Here is a tiny trained network, its code and every weight. The questions are about switching its units off for an input and a target symbol, where a switched-off unit gives its printed mean instead of its output.

import numpy as np


def w(rows, s, z=0):
    codes = np.array(rows[::2]) - 128.0
    scale = np.full(codes.shape[1], s)
    scale[-1] = z or s
    return codes * scale


def norm(h):
    return h / np.sqrt((h * h).mean(-1, keepdims=True) + 1e-5)


def f(y):
    return y / 2 * (1 + np.tanh(0.7978845608 * (y + 0.044715 * y**3)))


def softmax(a):
    e = np.exp(a - a.max(-1, keepdims=True))
    return e / e.sum(-1, keepdims=True)


def log_softmax(a):
    a = a - a.max(-1, keepdims=True)
    return a - np.log(np.exp(a).sum(-1, keepdims=True))


def net(x, mask):
    ids = ['ΔΛΞαβζμπστ'.index(c) for c in x.split()]
    T = len(ids)
    res = E[ids] + P[:T]
    r = norm(res)
    for j in range(3):
        rows = slice(4 * j, 4 * j + 4)
        q, k, v = (r @ M[0][rows].T for M in (Q, K, V))
        z = softmax(np.where(np.tri(T) > 0, q @ k.T / 4**0.5, -1e9)) @ v
        o = O[0][rows]
        res = res + np.where(mask[j], z, o[:, -1]) @ o[:, :-1]
    y = f(norm(res) @ A[0][:, :-1].T + A[0][:, -1])
    res = res + np.where(mask[3:19], y, B[0][:, -1]) @ B[0][:, :-1]
    return log_softmax(norm(res)[-1] @ U[:, :-1].T + U[:, -1])


Q, K, V, O, A, B = {}, {}, {}, {}, {}, {}
E = w([
[162,163,191],'Δ',
[31,142,182],'Λ',
[102,132,209],'Ξ',
[105,140,184],'α',
[109,141,174],'β',
[108,129,232],'ζ',
[112,135,181],'μ',
[123,74,3],'π',
[96,133,219],'σ',
[113,130,196],'τ',
],0.0048)
P = w([
[212,198,90],'0',
[254,117,182],'1',
[66,199,128],'2',
[177,177,159],'3',
[219,83,150],'4',
[87,133,182],'5',
[54,99,164],'6',
[179,60,181],'7',
[177,50,200],'8',
],0.0043)
Q[0] = w([
[54,197,86],'H0',
[124,41,161],'H0',
[180,38,119],'H0',
[172,117,135],'H0',
[145,131,108],'H1',
[101,88,123],'H1',
[133,151,140],'H1',
[96,147,152],'H1',
[24,219,145],'H2',
[127,68,254],'H2',
[129,80,233],'H2',
[134,4,39],'H2',
],0.0071)
K[0] = w([
[253,200,162],'H0',
[65,47,138],'H0',
[86,81,81],'H0',
[80,132,124],'H0',
[124,130,81],'H1',
[159,156,106],'H1',
[82,106,148],'H1',
[36,178,133],'H1',
[237,88,49],'H2',
[44,20,120],'H2',
[53,62,113],'H2',
[148,174,210],'H2',
],0.0071)
V[0] = w([
[67,253,171],'H0',
[27,133,25],'H0',
[155,191,166],'H0',
[242,197,228],'H0',
[196,169,186],'H1',
[155,249,202],'H1',
[108,6,65],'H1',
[228,24,102],'H1',
[109,130,32],'H2',
[103,180,182],'H2',
[131,211,234],'H2',
[57,91,142],'H2',
],0.0051)
O[0] = w([
[240,120,245,159],'H0',
[56,222,143,35],'H0',
[191,86,132,181],'H0',
[194,31,103,254],'H0',
[169,183,52,227],'H1',
[254,191,106,253],'H1',
[12,60,151,13],'H1',
[47,107,51,120],'H1',
[171,175,156,84],'H2',
[70,81,172,156],'H2',
[28,77,118,203],'H2',
[132,114,223,80],'H2',
],0.0042,0.0026)
A[0] = w([
[68,103,139,4],'N0',
[146,124,118,137],'N1',
[148,84,74,150],'N2',
[82,94,38,119],'N3',
[166,226,194,106],'N4',
[121,98,95,127],'N5',
[111,254,163,166],'N6',
[145,108,111,123],'N7',
[99,130,186,253],'N8',
[183,143,120,35],'N9',
[140,68,168,255],'N10',
[128,126,120,69],'N11',
[130,122,127,103],'N12',
[108,153,67,75],'N13',
[125,133,126,107],'N14',
[213,162,106,33],'N15',
],0.009,0.0022)
B[0] = w([
[96,125,101,113],'N0',
[127,144,123,149],'N1',
[152,199,156,193],'N2',
[146,168,216,214],'N3',
[122,252,158,252],'N4',
[127,198,174,147],'N5',
[180,182,46,173],'N6',
[133,157,128,150],'N7',
[202,127,103,174],'N8',
[87,129,111,168],'N9',
[215,199,98,241],'N10',
[110,134,149,112],'N11',
[125,135,126,124],'N12',
[180,104,194,127],'N13',
[119,119,135,118],'N14',
[1,103,74,222],'N15',
],0.005,0.0035)
U = w([
[179,147,26,229],'Δ',
[164,166,255,88],'Λ',
[71,62,147,255],'Ξ',
[123,96,115,44],'α',
[125,107,113,33],'β',
[147,71,125,142],'ζ',
[129,106,113,39],'μ',
[48,230,105,171],'π',
[146,86,133,88],'σ',
[130,91,118,41],'τ',
],0.0082,0.0055)

Each question gives the input, a string of symbols that net reads in full, and the target symbol t.
The units are the heads (4 rows each of Q, K, V and O) and the neurons (one row each of A and B). Each row of codes is followed by its name. A weight is (code - 128) times the scale printed after its matrix; where a second scale follows, it is the last column's (O, A, B and U).
mask holds one flag per unit, heads first, then neurons. A switched-off unit (its flag False) gives its mean, the last column of its rows in O or B, instead of its output. The means were averaged over made-up inputs and are rounded, as every weight is.
A unit's drop is (log p(t) with every unit on - log p(t) with that unit switched off) / (log p(t) with every unit on - log p(t) with every unit switched off).
The circuit of an input: a set's keep is (log p(t) with only the set's units on - log p(t) with every unit switched off) / (log p(t) with every unit on - log p(t) with every unit switched off). Starting from the 12 units with the biggest drops (on a tie, the unit counted first), units are removed one at a time, each time the one whose removal leaves the highest keep (on an exact tie, the one counted first), for as long as the keep stays at least 0.8.
units of the circuit, in order: the units of the circuit, biggest drop first
unit that matters most: the unit with the biggest drop
top k neurons: the k neurons with the biggest drops, biggest first
heads that matter: for each layer, one digit per head in row order, 1 if its drop is at least 0.15 and else 0, layers parted by /
drop when u is switched off: that unit's drop, to one decimal
input π Δ σ π μ π π σ Λ, target Δ: unit that matters most -> H2
input π π π π β, target π: top 2 neurons -> (N10 N4)
input σ π π α α, target π: heads that matter -> 100
input π π ζ μ σ Δ τ, target Δ: top 2 neurons -> (N3 N10)
input Λ Ξ π μ μ ζ π, target Λ: heads that matter -> 000
input Ξ ζ π π π, target π: heads that matter -> 100
input ζ π Λ, target Δ: heads that matter -> 100
input Λ σ π α Ξ π Δ Λ π, target Ξ: heads that matter -> 111
input π ζ Δ σ π σ π π, target Ξ: units of the circuit, in order -> (H1 H2)
input Ξ ζ τ π π, target Λ: top 2 neurons -> (N3 N15)
input Ξ π μ Δ β Ξ, target Δ: top 2 neurons -> (N3 N15)
input β π π Δ σ, target π: drop when N14 is switched off -> 0.0
input π π Λ π, target π: drop when H1 is switched off -> 0.1
input ζ Ξ π π μ, target π: drop when N4 is switched off -> 0.2
input π σ π σ Λ π π Δ, target π: top neuron -> (N4)
